Below are the code and all the weights of a small trained network. Each question names an input and a target symbol and asks about switching units off, where a switched-off unit gives its printed mean instead of its output.

import numpy as np


def w(rows, s, z=0):
    codes = np.array(rows[::2]) - 128.0
    scale = np.full(codes.shape[1], s)
    scale[-1] = z or s
    return codes * scale


def softmax(a):
    e = np.exp(a - a.max(-1, keepdims=True))
    return e / e.sum(-1, keepdims=True)


def log_softmax(a):
    a = a - a.max(-1, keepdims=True)
    return a - np.log(np.exp(a).sum(-1, keepdims=True))


def net(x, mask):
    ids = ['βγδεζθμπστφψω'.index(c) for c in x.split()]
    T = len(ids)
    res = E[ids] + P[:T]
    u = 0
    for l in range(2):
        r = res
        for j in range(3):
            rows = slice(3 * j, 3 * j + 3)
            q, k, v = (r @ M[l][rows].T for M in (Q, K, V))
            z = softmax(np.where(np.tri(T) > 0, q @ k.T / 3**0.5, -1e9)) @ v
            o = O[l][rows]
            res = res + np.where(mask[u + j], z, o[:, -1]) @ o[:, :-1]
        u += 3
    return log_softmax(res[-1] @ U[:, :-1].T + U[:, -1])


Q, K, V, O = {}, {}, {}, {}
E = w([
[176,141,77,217,78,132,113,86,116],'β',
[160,206,107,79,108,128,148,138,147],'γ',
[60,167,4,165,203,197,110,135,198],'δ',
[206,71,145,150,215,127,110,166,134],'ε',
[71,106,67,95,103,154,149,79,66],'ζ',
[188,167,89,136,210,96,218,130,129],'θ',
[76,188,90,128,33,199,119,115,105],'μ',
[69,94,97,187,159,149,197,182,96],'π',
[120,55,131,201,101,103,142,148,141],'σ',
[69,137,94,35,145,161,181,134,75],'τ',
[103,121,148,114,185,197,132,210,139],'φ',
[150,194,70,51,123,158,114,58,75],'ψ',
[139,93,163,236,118,187,88,199,171],'ω',
],0.016)
P = w([
[98,110,106,118,73,49,84,170,111],'0',
[176,108,116,124,77,164,157,95,135],'1',
[204,84,61,140,161,154,139,176,123],'2',
[103,126,192,84,187,39,50,114,138],'3',
[151,148,167,161,114,169,152,50,83],'4',
[214,139,56,131,142,200,246,157,155],'5',
[91,157,114,153,242,84,24,158,130],'6',
[97,93,229,150,149,167,62,61,84],'7',
[186,124,105,226,129,252,189,116,159],'8',
],0.015)
Q[0] = w([
[151,124,91,76,108,68,99,200,154],'0.h1',
[222,110,21,144,88,200,253,145,180],'0.h1',
[177,44,170,40,81,148,122,125,103],'0.h1',
[138,145,70,171,176,203,99,79,167],'0.h2',
[120,154,126,158,134,113,97,128,116],'0.h2',
[180,153,213,91,88,76,168,168,152],'0.h2',
[101,179,59,81,182,125,60,162,191],'0.h3',
[71,143,225,148,157,139,61,56,93],'0.h3',
[145,134,127,161,126,167,188,37,131],'0.h3',
],0.0067)
K[0] = w([
[99,53,236,121,79,99,32,116,155],'0.h1',
[44,108,10,142,208,75,29,89,254],'0.h1',
[159,94,137,43,68,67,197,151,246],'0.h1',
[88,232,103,149,154,61,107,211,123],'0.h2',
[154,108,65,155,73,175,175,102,136],'0.h2',
[103,74,118,31,223,180,112,33,187],'0.h2',
[123,90,187,167,166,143,200,45,105],'0.h3',
[162,143,93,142,121,178,186,158,206],'0.h3',
[91,167,120,109,180,105,117,149,233],'0.h3',
],0.0063)
V[0] = w([
[196,160,132,128,123,124,127,200,213],'0.h1',
[120,124,80,92,167,216,88,54,185],'0.h1',
[25,41,72,207,125,73,211,167,121],'0.h1',
[24,135,141,141,22,124,151,80,28],'0.h2',
[95,88,72,32,175,167,215,111,42],'0.h2',
[126,254,60,86,129,104,174,163,229],'0.h2',
[47,90,92,116,153,66,87,85,133],'0.h3',
[154,137,60,109,138,224,118,130,163],'0.h3',
[78,167,114,110,97,120,131,96,131],'0.h3',
],0.0078)
O[0] = w([
[102,60,57,197,118,53,215,210,53,140],'0.h1',
[109,229,134,132,254,114,17,166,35,214],'0.h1',
[22,127,109,90,99,140,86,80,255,157],'0.h1',
[164,147,136,66,223,142,189,92,203,242],'0.h2',
[36,112,66,156,111,177,110,49,78,93],'0.h2',
[16,86,76,99,36,36,179,176,75,170],'0.h2',
[170,38,124,129,219,223,52,196,114,99],'0.h3',
[75,190,39,150,165,119,158,223,139,254],'0.h3',
[250,156,165,132,82,106,123,167,169,147],'0.h3',
],0.0059,0.0044)
Q[1] = w([
[153,228,191,223,76,183,192,89,160],'1.h1',
[70,200,230,114,101,29,111,136,134],'1.h1',
[188,139,94,112,106,170,184,176,119],'1.h1',
[98,153,23,100,154,64,65,218,192],'1.h2',
[45,134,250,107,159,2,54,63,110],'1.h2',
[137,44,60,49,111,86,57,140,159],'1.h2',
[89,214,151,140,183,114,98,101,156],'1.h3',
[121,146,81,132,163,222,78,151,128],'1.h3',
[74,218,133,188,189,110,169,154,76],'1.h3',
],0.0079)
K[1] = w([
[141,116,59,175,169,136,153,138,167],'1.h1',
[154,126,184,143,130,174,181,103,74],'1.h1',
[78,225,94,159,215,88,45,134,138],'1.h1',
[93,212,236,166,151,101,104,61,119],'1.h2',
[174,93,178,137,102,223,254,94,94],'1.h2',
[96,75,230,47,83,33,61,108,139],'1.h2',
[77,111,173,127,167,188,164,92,211],'1.h3',
[91,91,141,150,164,105,114,68,146],'1.h3',
[139,138,57,124,186,148,111,57,236],'1.h3',
],0.0076)
V[1] = w([
[140,131,121,231,134,213,128,118,165],'1.h1',
[243,68,144,149,181,92,110,118,174],'1.h1',
[98,130,148,169,206,79,239,132,129],'1.h1',
[69,90,170,1,169,141,141,176,108],'1.h2',
[95,188,171,159,57,230,100,205,170],'1.h2',
[94,55,175,185,205,42,64,203,155],'1.h2',
[158,104,155,90,55,134,42,144,113],'1.h3',
[150,74,140,77,97,139,197,203,90],'1.h3',
[134,226,151,160,87,159,87,159,96],'1.h3',
],0.0085)
O[1] = w([
[87,141,113,30,166,77,111,102,124,187],'1.h1',
[138,71,134,86,174,148,165,95,56,78],'1.h1',
[110,159,103,99,93,100,163,68,173,62],'1.h1',
[42,159,213,255,107,87,70,54,145,138],'1.h2',
[181,186,143,146,152,90,236,105,201,253],'1.h2',
[84,106,194,89,166,52,125,155,99,40],'1.h2',
[77,193,129,128,182,192,194,177,64,42],'1.h3',
[82,130,169,175,91,155,185,107,120,54],'1.h3',
[129,146,100,104,167,96,136,152,129,84],'1.h3',
],0.0094,0.0045)
U = w([
[156,94,54,42,112,156,150,223,149,80],'β',
[130,159,64,169,104,70,173,194,95,105],'γ',
[125,155,82,98,131,75,108,184,154,89],'δ',
[84,143,139,122,187,116,125,150,51,216],'ε',
[105,163,168,87,194,194,70,121,172,53],'ζ',
[95,76,28,110,83,104,121,173,142,151],'θ',
[172,202,84,140,152,154,205,149,226,78],'μ',
[140,93,133,63,114,98,91,74,237,157],'π',
[114,113,168,48,165,146,114,122,181,254],'σ',
[110,168,143,157,154,128,90,100,154,66],'τ',
[71,254,188,193,196,27,160,113,118,174],'φ',
[154,192,106,168,167,160,86,173,36,86],'ψ',
[155,183,152,70,172,36,206,159,142,153],'ω',
],0.0045,0.0032)

Each question gives the input, a string of symbols that net reads in full, and the target symbol t.
The units are the heads (3 rows each of Q, K, V and O). Each row of codes is followed by its name. A weight is (code - 128) times the scale printed after its matrix; where a second scale follows, it is the last column's (O and U).
mask holds one flag per head, layer by layer. A switched-off head (its flag False) gives its mean, the last column of its rows in O, instead of its output. The means were averaged over made-up inputs and are rounded, as every weight is.
A unit's drop is (log p(t) with every unit on - log p(t) with that unit switched off) / (log p(t) with every unit on - log p(t) with every unit switched off).
The circuit of an input: a set's keep is (log p(t) with only the set's units on - log p(t) with every unit switched off) / (log p(t) with every unit on - log p(t) with every unit switched off). Starting from all 6 units, units are removed one at a time, each time the one whose removal leaves the highest keep (on an exact tie, the one counted first), for as long as the keep stays at least 0.8.
circuit, biggest first: the units of the circuit, biggest drop first
unit that matters most: the unit with the biggest drop
heads that matter: for each layer, one digit per head in row order, 1 if its drop is at least 0.15 and else 0, layers parted by /
input μ ε μ μ ψ μ ω ε ψ, target ω: unit that matters most -> 1.h2
input ζ ψ φ, target ζ: heads that matter -> 111 / 010
input μ ψ β ω ε ψ γ μ, target ψ: circuit, biggest first -> (0.h1; 1.h2)
input σ μ μ β μ ω, target β: circuit, biggest first -> (1.h2; 0.h3)
input μ φ φ, target μ: circuit, biggest first -> (1.h2; 0.h1)
input φ φ δ, target δ: circuit, biggest first -> (0.h1; 1.h3; 1.h2)
input μ μ μ μ θ θ φ σ, target θ: circuit, biggest first -> (1.h2; 0.h1)
input δ σ ω ω π, target φ: heads that matter -> 011 / 010
input μ μ μ σ ε φ φ ψ, target φ: heads that matter -> 001 / 010
input ω μ γ, target ω: heads that matter -> 010 / 010
input ζ φ π, target ζ: circuit, biggest first -> (0.h1; 0.h3; 0.h2; 1.h2)
input μ μ μ γ ε δ, target π: heads that matter -> 010 / 001
input β ε μ τ μ φ μ φ, target φ: circuit, biggest first -> (0.h3; 1.h2)
input μ σ β μ μ, target β: circuit, biggest first -> (1.h2)
input ψ φ φ, target ψ: heads that matter -> 000 / 110
input μ ω μ ω, target ω: circuit, biggest first -> (1.h2; 1.h1)
input μ σ μ, target μ: heads that matter -> 100 / 010
input ω μ μ φ, target μ: heads that matter -> 000 / 010
input ω ω μ ε ψ π, target ε: heads that matter -> 000 / 010
input δ ε θ β θ μ, target φ: heads that matter -> 111 / 010
input μ σ μ δ μ ε φ, target π: circuit, biggest first -> (1.h3; 0.h2)
